Here is a tiny trained network, its code and every weight. The questions are about switching its units off for an input and a target symbol, where a switched-off unit gives its printed mean instead of its output.

import numpy as np


def w(rows, s, z=0):
    codes = np.array(rows[::2]) - 128.0
    scale = np.full(codes.shape[1], s)
    scale[-1] = z or s
    return codes * scale


def softmax(a):
    e = np.exp(a - a.max(-1, keepdims=True))
    return e / e.sum(-1, keepdims=True)


def log_softmax(a):
    a = a - a.max(-1, keepdims=True)
    return a - np.log(np.exp(a).sum(-1, keepdims=True))


def net(x, mask):
    ids = ['ΦΩαγζθ'.index(c) for c in x.split()]
    T = len(ids)
    res = E[ids] + P[:T]
    u = 0
    for l in range(3):
        r = res
        for j in range(2):
            rows = slice(3 * j, 3 * j + 3)
            q, k, v = (r @ M[l][rows].T for M in (Q, K, V))
            z = softmax(np.where(np.tri(T) > 0, q @ k.T / 3**0.5, -1e9)) @ v
            o = O[l][rows]
            res = res + np.where(mask[u + j], z, o[:, -1]) @ o[:, :-1]
        u += 2
    return log_softmax(res[-1] @ U[:, :-1].T + U[:, -1])


Q, K, V, O = {}, {}, {}, {}
E = w([
[130,41,98,98],'Φ',
[177,73,151,72],'Ω',
[185,103,168,178],'α',
[89,172,163,152],'γ',
[114,45,52,245],'ζ',
[178,31,4,122],'θ',
],0.011)
P = w([
[95,108,152,130],'0',
[7,142,169,148],'1',
[64,178,130,102],'2',
[59,86,173,137],'3',
[132,107,133,127],'4',
[83,182,103,107],'5',
[104,85,157,129],'6',
[155,105,118,129],'7',
[97,190,86,116],'8',
[119,77,151,116],'9',
[175,96,101,135],'10',
[111,204,63,116],'11',
[139,75,154,112],'12',
[194,93,92,130],'13',
],0.014)
Q[0] = w([
[195,209,152,103],'0.h1',
[165,246,156,125],'0.h1',
[99,102,152,146],'0.h1',
[111,188,160,152],'0.h2',
[103,2,71,186],'0.h2',
[162,223,213,74],'0.h2',
],0.029)
K[0] = w([
[100,136,147,47],'0.h1',
[125,118,198,8],'0.h1',
[147,141,135,152],'0.h1',
[115,88,147,117],'0.h2',
[206,133,49,138],'0.h2',
[75,96,252,166],'0.h2',
],0.033)
V[0] = w([
[128,70,219,1],'0.h1',
[91,137,101,55],'0.h1',
[140,144,142,102],'0.h1',
[115,150,91,59],'0.h2',
[189,233,4,180],'0.h2',
[68,117,203,135],'0.h2',
],0.0047)
O[0] = w([
[213,220,144,55,4],'0.h1',
[156,155,148,96,56],'0.h1',
[139,158,135,125,50],'0.h1',
[93,61,77,145,96],'0.h2',
[3,67,147,124,83],'0.h2',
[231,247,145,118,129],'0.h2',
],0.0056,0.0019)
Q[1] = w([
[149,142,97,134],'1.h1',
[205,85,86,136],'1.h1',
[168,104,122,163],'1.h1',
[229,66,144,115],'1.h2',
[189,5,96,59],'1.h2',
[138,142,117,101],'1.h2',
],0.034)
K[1] = w([
[111,126,163,103],'1.h1',
[193,27,173,132],'1.h1',
[116,72,139,144],'1.h1',
[121,17,76,196],'1.h2',
[38,2,8,112],'1.h2',
[121,85,164,108],'1.h2',
],0.028)
V[1] = w([
[32,144,48,57],'1.h1',
[117,81,253,116],'1.h1',
[147,134,147,43],'1.h1',
[96,56,129,104],'1.h2',
[131,138,124,126],'1.h2',
[133,116,64,22],'1.h2',
],0.015)
O[1] = w([
[231,152,15,148,56],'1.h1',
[186,57,235,48,255],'1.h1',
[130,198,139,23,47],'1.h1',
[76,94,101,1,223],'1.h2',
[131,131,126,146,113],'1.h2',
[33,226,107,148,82],'1.h2',
],0.0095,0.0072)
Q[2] = w([
[171,124,113,72],'2.h1',
[100,99,187,183],'2.h1',
[171,37,235,72],'2.h1',
[126,212,2,104],'2.h2',
[76,190,69,131],'2.h2',
[154,151,114,98],'2.h2',
],0.028)
K[2] = w([
[188,70,100,133],'2.h1',
[101,149,166,119],'2.h1',
[229,38,199,89],'2.h1',
[53,57,131,5],'2.h2',
[108,118,155,47],'2.h2',
[127,101,99,126],'2.h2',
],0.03)
V[2] = w([
[1,108,107,108],'2.h1',
[122,122,175,179],'2.h1',
[100,210,162,127],'2.h1',
[135,142,93,145],'2.h2',
[63,80,128,140],'2.h2',
[158,172,119,203],'2.h2',
],0.0063)
O[2] = w([
[16,250,70,134,96],'2.h1',
[179,123,165,135,212],'2.h1',
[136,72,69,96,1],'2.h1',
[213,126,177,177,110],'2.h2',
[96,79,75,43,133],'2.h2',
[167,244,130,253,204],'2.h2',
],0.0046,0.0074)
U = w([
[173,165,73,63,255],'Φ',
[176,182,131,2,74],'Ω',
[51,114,193,102,47],'α',
[132,185,156,132,219],'γ',
[113,91,89,164,58],'ζ',
[94,145,72,86,179],'θ',
],0.0078,0.0056)

Each question gives the input, a string of symbols that net reads in full, and the target symbol t.
The units are the heads (3 rows each of Q, K, V and O). Each row of codes is followed by its name. A weight is (code - 128) times the scale printed after its matrix; where a second scale follows, it is the last column's (O and U).
mask holds one flag per head, layer by layer. A switched-off head (its flag False) gives its mean, the last column of its rows in O, instead of its output. The means were averaged over made-up inputs and are rounded, as every weight is.
A unit's drop is (log p(t) with every unit on - log p(t) with that unit switched off) / (log p(t) with every unit on - log p(t) with every unit switched off).
The circuit of an input: a set's keep is (log p(t) with only the set's units on - log p(t) with every unit switched off) / (log p(t) with every unit on - log p(t) with every unit switched off). Starting from all 6 units, units are removed one at a time, each time the one whose removal leaves the highest keep (on an exact tie, the one counted first), for as long as the keep stays at least 0.8.
units of the circuit, in order: the units of the circuit, biggest drop first
most important unit: the unit with the biggest drop
heads that matter: for each layer, one digit per head in row order, 1 if its drop is at least 0.15 and else 0, layers parted by /
drop when u is switched off: that unit's drop, to one decimal
input α α α Φ γ θ α α, target α: units of the circuit, in order : 1.h1, 0.h2
input Ω Φ θ α α θ γ, target θ: heads that matter : 10 / 11 / 11
input Ω Ω ζ Φ ζ α α Ω Ω γ Ω α α Ω, target α: heads that matter : 00 / 10 / 00
input Φ α α α ζ Ω, target Ω: most important unit : 0.h1
input Ω θ Ω Φ Ω Φ α Φ Ω Ω Ω ζ, target ζ: heads that matter : 11 / 11 / 00
input α α Φ Ω α Ω Ω Φ Φ, target θ: units of the circuit, in order : 1.h2, 0.h2, 2.h1, 1.h1
input α Φ Φ Ω Ω α α α α Ω Φ, target Ω: heads that matter : 00 / 10 / 00
input Φ α α Ω Φ Φ Φ α Φ α Ω γ Φ, target γ: heads that matter : 10 / 11 / 01
input Ω α α α Ω α γ Ω Ω θ α α, target γ: units of the circuit, in order : 1.h2, 0.h2, 2.h2
input Φ α α ζ α Ω γ α α θ ζ α Φ, target ζ: units of the circuit, in order : 1.h1, 0.h1, 0.h2
input α θ Ω γ Φ α θ α Ω Ω α θ, target α: heads that matter : 01 / 10 / 00
input α θ α Φ α α α γ θ ζ, target θ: heads that matter : 01 / 11 / 10
input α Ω α ζ θ Φ Φ α α Φ ζ Ω α, target ζ: units of the circuit, in order : 1.h1, 0.h2, 0.h1
input α α ζ α α γ α α Φ α ζ, target α: most important unit : 1.h1
input ζ α Φ θ Φ Φ Φ α Ω α α Ω θ Ω, target θ: units of the circuit, in order : 1.h2, 0.h2, 1.h1
input Φ α α Ω α Ω, target Ω: heads that matter : 10 / 10 / 00
input Ω ζ γ θ α Ω γ, target γ: units of the circuit, in order : 1.h2, 0.h2
input Φ Φ Φ ζ γ α α γ Ω α Φ ζ γ, target ζ: heads that matter : 10 / 11 / 00
input α γ θ, target α: heads that matter : 00 / 10 / 00
input θ α θ α γ α α α α θ α, target θ: most important unit : 1.h2
input α α γ Ω ζ α α, target ζ: units of the circuit, in order : 1.h1, 0.h1, 0.h2
input Ω α Φ α α α γ, target γ: heads that matter : 01 / 01 / 00
input Ω α ζ α Ω ζ θ ζ, target θ: heads that matter : 00 / 11 / 01
input ζ ζ ζ θ α α Ω θ Φ α, target θ: units of the circuit, in order : 1.h1, 1.h2, 0.h2, 2.h1
input Φ Ω α α Φ Φ α ζ Φ Ω α γ α θ, target θ: drop when 1.h2 is switched off : 1.4
input Ω θ Φ α α γ, target Φ: drop when 2.h1 is switched off : 0.3
input θ Φ α α θ Ω Ω θ, target Ω: drop when 1.h1 is switched off : 0.8
